Here is a tiny trained network, its code and every weight. The questions are about switching its units off for an input and a class, where a switched-off unit gives its printed mean instead of its output.

import numpy as np


def w(rows, s, z=0):
    codes = np.array(rows[::2]) - 128.0
    scale = np.full(codes.shape[1], s)
    scale[-1] = z or s
    return codes * scale


def norm(h):
    return h / np.sqrt((h * h).mean(-1, keepdims=True) + 1e-5)


def f(y):
    return np.maximum(y, 0)


def log_softmax(a):
    a = a - a.max(-1, keepdims=True)
    return a - np.log(np.exp(a).sum(-1, keepdims=True))


def net(x, mask):
    res = np.array(x, float).reshape(1, 3) / 4 @ E
    u = 0
    for l in range(2):
        y = f(norm(res) @ A[l][:, :-1].T + A[l][:, -1])
        res = res + np.where(mask[u : u + 8], y, B[l][:, -1]) @ B[l][:, :-1]
        u += 8
    return log_softmax(norm(res)[-1] @ U[:, :-1].T + U[:, -1])


A, B = {}, {}
E = w([
[128,183,126,45,112,103,140,112,5],'x0',
[145,197,152,92,201,189,115,128,87],'x1',
[183,155,135,118,80,128,125,163,163],'x2',
],0.0028)
A[0] = w([
[129,168,177,152,209,211,101,164,178,43],'0.n1',
[255,168,144,123,85,113,142,196,152,138],'0.n2',
[108,70,141,205,156,170,89,130,168,107],'0.n3',
[155,194,136,80,139,128,137,98,65,70],'0.n4',
[128,194,196,102,214,189,80,144,118,64],'0.n5',
[193,168,107,93,63,73,147,173,137,9],'0.n6',
[178,161,132,130,165,160,105,140,157,26],'0.n7',
[95,125,170,152,203,178,110,127,143,2],'0.n8',
],0.0046)
B[0] = w([
[131,112,145,129,150,194,63,79,38,212],'0.n1',
[178,146,106,182,146,117,153,206,128,255],'0.n2',
[110,181,130,76,127,96,164,161,105,238],'0.n3',
[115,106,103,153,137,110,136,83,187,228],'0.n4',
[137,152,131,133,143,61,188,160,158,235],'0.n5',
[2,152,198,56,118,126,154,114,92,167],'0.n6',
[148,124,177,176,134,180,82,161,64,151],'0.n7',
[188,193,20,54,69,95,35,95,174,156],'0.n8',
],0.0069,0.0035)
A[1] = w([
[98,14,153,115,73,175,50,12,96,84],'1.n1',
[186,123,92,164,91,55,228,206,144,191],'1.n2',
[46,141,131,82,50,111,119,175,167,27],'1.n3',
[167,84,252,228,144,200,98,134,70,63],'1.n4',
[86,95,185,170,208,115,183,64,150,177],'1.n5',
[135,207,124,91,161,145,83,97,85,151],'1.n6',
[117,153,154,75,76,75,180,112,157,250],'1.n7',
[221,165,65,178,170,93,173,173,132,183],'1.n8',
],0.0049,0.0023)
B[1] = w([
[255,65,106,217,54,232,29,165,246,142],'1.n1',
[124,153,84,69,159,106,113,45,138,253],'1.n2',
[121,163,183,131,163,142,192,141,43,167],'1.n3',
[61,86,234,183,50,184,219,190,99,154],'1.n4',
[86,177,186,107,100,149,166,219,54,174],'1.n5',
[124,98,85,123,106,82,144,96,191,189],'1.n6',
[124,118,185,186,147,177,120,198,110,225],'1.n7',
[137,43,109,144,73,157,62,90,158,231],'1.n8',
],0.0061,0.0069)
U = w([
[12,202,225,80,191,64,245,199,35,123],'0',
[183,114,13,53,140,54,51,15,241,205],'1',
[222,24,233,252,44,254,47,233,95,2],'2',
],0.0097,0.0023)

Each question gives the input, the list of numbers given to net, and the class t.
The units are the neurons (one row each of A and B). Each row of codes is followed by its name. A weight is (code - 128) times the scale printed after its matrix; where a second scale follows, it is the last column's (A, B and U).
mask holds one flag per neuron, layer by layer. A switched-off neuron (its flag False) gives its mean, the last column of its row in B, instead of its output. The means were averaged over made-up inputs and are rounded, as every weight is.
A unit's drop is (log p(t) with every unit on - log p(t) with that unit switched off) / (log p(t) with every unit on - log p(t) with every unit switched off).
The circuit of an input: a set's keep is (log p(t) with only the set's units on - log p(t) with every unit switched off) / (log p(t) with every unit on - log p(t) with every unit switched off). Starting from the 12 units with the biggest drops (on a tie, the unit counted first), units are removed one at a time, each time the one whose removal leaves the highest keep (on an exact tie, the one counted first), for as long as the keep stays at least 0.8.
units of the circuit, in order: the units of the circuit, biggest drop first
k most important neurons: the k neurons with the biggest drops, biggest first
k most important neurons of layer l: the k neurons of layer l with the biggest drops, biggest first
drop of u: that unit's drop, to one decimal
input [0,-6,7], class 1: 4 most important neurons : 0.n2; 1.n2; 0.n3; 1.n5
input [-4,-4,6], class 1: units of the circuit, in order : 1.n2
input [5,0,-1], class 2: 4 most important neurons : 0.n3; 0.n5; 0.n2; 1.n1
input [6,-1,-1], class 2: 3 most important neurons : 0.n3; 0.n5; 0.n2
input [1,-2,-6], class 2: 3 most important neurons : 0.n5; 0.n2; 0.n3
input [3,-7,-7], class 2: 4 most important neurons : 0.n2; 0.n5; 1.n1; 0.n3
input [2,-1,-6], class 2: 2 most important neurons of layer 0 : 0.n3; 0.n5
input [-6,8,-2], class 1: 2 most important neurons of layer 0 : 0.n8; 0.n5
input [2,-1,-1], class 2: 4 most important neurons : 0.n2; 0.n5; 0.n3; 1.n1
input [6,-4,0], class 2: 2 most important neurons of layer 0 : 0.n2; 0.n5
input [5,-3,-4], class 2: 2 most important neurons : 0.n5; 0.n2
input [6,2,5], class 1: 2 most important neurons : 0.n2; 1.n2
input [4,-3,-2], class 2: 2 most important neurons : 0.n2; 0.n5
input [1,-7,8], class 0: 3 most important neurons : 0.n6; 1.n3; 1.n2
input [-2,-3,6], class 1: 2 most important neurons : 0.n2; 1.n2
input [0,7,-6], class 1: 2 most important neurons of layer 0 : 0.n8; 0.n6
input [2,-1,0], class 2: 2 most important neurons of layer 0 : 0.n5; 0.n3
input [-1,-7,-4], class 0: most important neuron of layer 0 : 0.n1
input [0,-4,-1], class 0: 2 most important neurons : 0.n1; 0.n2
input [2,-4,6], class 0: most important neuron of layer 0 : 0.n6
input [3,-5,-2], class 2: drop of 0.n2 : 5.5
input [-4,8,-5], class 1: drop of 0.n8 : 3.0
input [-7,4,-5], class 1: drop of 0.n5 : 0.0
